Here is a tiny trained network, its code and every weight. The questions are about switching its units off for an input and a class, where a switched-off unit gives its printed mean instead of its output.

import numpy as np


def w(rows, s, z=0):
    codes = np.array(rows[::2]) - 128.0
    scale = np.full(codes.shape[1], s)
    scale[-1] = z or s
    return codes * scale


def norm(h):
    return h / np.sqrt((h * h).mean(-1, keepdims=True) + 1e-5)


def f(y):
    return np.maximum(y, 0)


def log_softmax(a):
    a = a - a.max(-1, keepdims=True)
    return a - np.log(np.exp(a).sum(-1, keepdims=True))


def net(x, mask):
    res = np.array(x, float).reshape(1, 5) / 4 @ E
    u = 0
    for l in range(3):
        y = f(norm(res) @ A[l][:, :-1].T + A[l][:, -1])
        res = res + np.where(mask[u : u + 4], y, B[l][:, -1]) @ B[l][:, :-1]
        u += 4
    return log_softmax(norm(res)[-1] @ U[:, :-1].T + U[:, -1])


A, B = {}, {}
E = w([
[102,117,117,243,67,225,24,55],'x0',
[232,178,123,235,146,236,221,88],'x1',
[154,133,123,134,129,111,103,137],'x2',
[135,110,97,125,127,120,131,113],'x3',
[76,254,89,168,116,55,140,63],'x4',
],0.0085)
A[0] = w([
[2,175,92,147,98,39,42,93,7],'L0N1',
[42,62,134,94,101,120,2,124,100],'L0N2',
[71,100,148,48,131,40,95,145,40],'L0N3',
[123,249,95,142,146,48,171,86,103],'L0N4',
],0.016,0.002)
B[0] = w([
[156,220,204,70,100,200,105,37,238],'L0N1',
[121,64,87,172,8,145,182,159,245],'L0N2',
[91,119,94,110,214,133,74,143,249],'L0N3',
[72,109,74,168,91,119,233,135,231],'L0N4',
],0.016)
A[1] = w([
[113,28,112,146,147,184,89,144,151],'L1N1',
[208,118,110,76,195,139,248,176,3],'L1N2',
[103,172,69,168,131,228,128,74,158],'L1N3',
[83,116,78,219,110,104,83,124,62],'L1N4',
],0.017,0.0022)
B[1] = w([
[172,97,170,108,146,83,160,209,213],'L1N1',
[213,185,156,96,37,227,116,62,208],'L1N2',
[114,94,119,143,193,7,87,179,252],'L1N3',
[99,197,197,83,162,182,103,76,169],'L1N4',
],0.011,0.016)
A[2] = w([
[169,187,156,87,121,169,115,88,131],'L2N1',
[158,79,134,122,213,149,82,191,3],'L2N2',
[81,150,120,5,167,129,145,165,54],'L2N3',
[24,206,92,153,175,109,60,75,134],'L2N4',
],0.022,0.0019)
B[2] = w([
[153,134,147,74,155,158,100,72,209],'L2N1',
[172,81,237,158,131,81,144,6,223],'L2N2',
[160,120,168,247,189,44,117,128,240],'L2N3',
[156,166,35,85,213,134,51,248,253],'L2N4',
],0.015,0.014)
U = w([
[146,57,204,158,138,75,101,129,207],'0',
[161,178,149,52,92,197,73,84,183],'1',
[87,163,77,138,199,74,91,198,192],'2',
[96,144,108,134,96,140,243,116,3],'3',
[68,57,142,119,4,159,95,187,22],'4',
],0.016,0.0019)

Each question gives the input, the list of numbers given to net, and the class t.
The units are the neurons (one row each of A and B). Each row of codes is followed by its name. A weight is (code - 128) times the scale printed after its matrix; where a second scale follows, it is the last column's (A, B and U).
mask holds one flag per neuron, layer by layer. A switched-off neuron (its flag False) gives its mean, the last column of its row in B, instead of its output. The means were averaged over made-up inputs and are rounded, as every weight is.
A unit's drop is (log p(t) with every unit on - log p(t) with that unit switched off) / (log p(t) with every unit on - log p(t) with every unit switched off).
The circuit of an input: a set's keep is (log p(t) with only the set's units on - log p(t) with every unit switched off) / (log p(t) with every unit on - log p(t) with every unit switched off). Starting from all 12 units, units are removed one at a time, each time the one whose removal leaves the highest keep (on an exact tie, the one counted first), for as long as the keep stays at least 0.8.
units of the circuit, in order: the units of the circuit, biggest drop first
unit that matters most: the unit with the biggest drop
top k neurons: the k neurons with the biggest drops, biggest first
k most important neurons of layer l: the k neurons of layer l with the biggest drops, biggest first
drop of u: that unit's drop, to one decimal
input [8,5,-8,-8,2], class 2: top 2 neurons -> (L2N4, L0N3)
input [5,-8,2,7,3], class 1: units of the circuit, in order -> (L0N1)
input [-7,6,-8,2,1], class 3: top 4 neurons -> (L0N4, L0N1, L2N4, L1N4)
input [-1,2,-8,-4,6], class 3: top 2 neurons -> (L0N4, L0N3)
input [2,-4,3,0,0], class 4: top 2 neurons -> (L0N2, L1N2)
input [8,2,-5,-6,1], class 2: top 2 neurons -> (L2N4, L0N3)
input [7,1,-8,0,2], class 2: 2 most important neurons of layer 1 -> (L1N3, L1N2)
input [-8,2,7,8,1], class 3: top 3 neurons -> (L0N4, L0N1, L2N4)
input [-6,5,8,-8,0], class 1: top 3 neurons -> (L1N2, L0N2, L2N1)
input [-8,1,-1,-8,7], class 3: top 2 neurons -> (L0N4, L1N2)
input [-1,8,8,-2,-5], class 1: top 2 neurons -> (L1N2, L0N3)
input [1,-2,7,1,-6], class 4: top 3 neurons -> (L0N2, L1N3, L2N3)
input [-2,8,2,4,0], class 1: top 2 neurons -> (L1N2, L0N2)
input [-7,8,8,-7,-2], class 1: units of the circuit, in order -> (L1N2)
input [6,-1,8,5,-8], class 4: 2 most important neurons of layer 0 -> (L0N2, L0N3)
input [-2,7,-3,-3,1], class 3: 2 most important neurons of layer 1 -> (L1N3, L1N4)
input [-3,4,2,3,3], class 3: 2 most important neurons of layer 0 -> (L0N4, L0N3)
input [-8,4,-2,1,8], class 3: drop of L0N4 -> 0.8
input [2,3,4,3,4], class 2: drop of L2N4 -> 0.1
input [2,-5,1,-7,5], class 1: unit that matters most -> L0N1
input [6,3,8,-2,6], class 2: drop of L1N3 -> 0.2
input [5,0,4,-3,2], class 1: 2 most important neurons of layer 0 -> (L0N1, L0N3)
input [-6,6,-1,-5,8], class 3: 2 most important neurons of layer 0 -> (L0N4, L0N3)
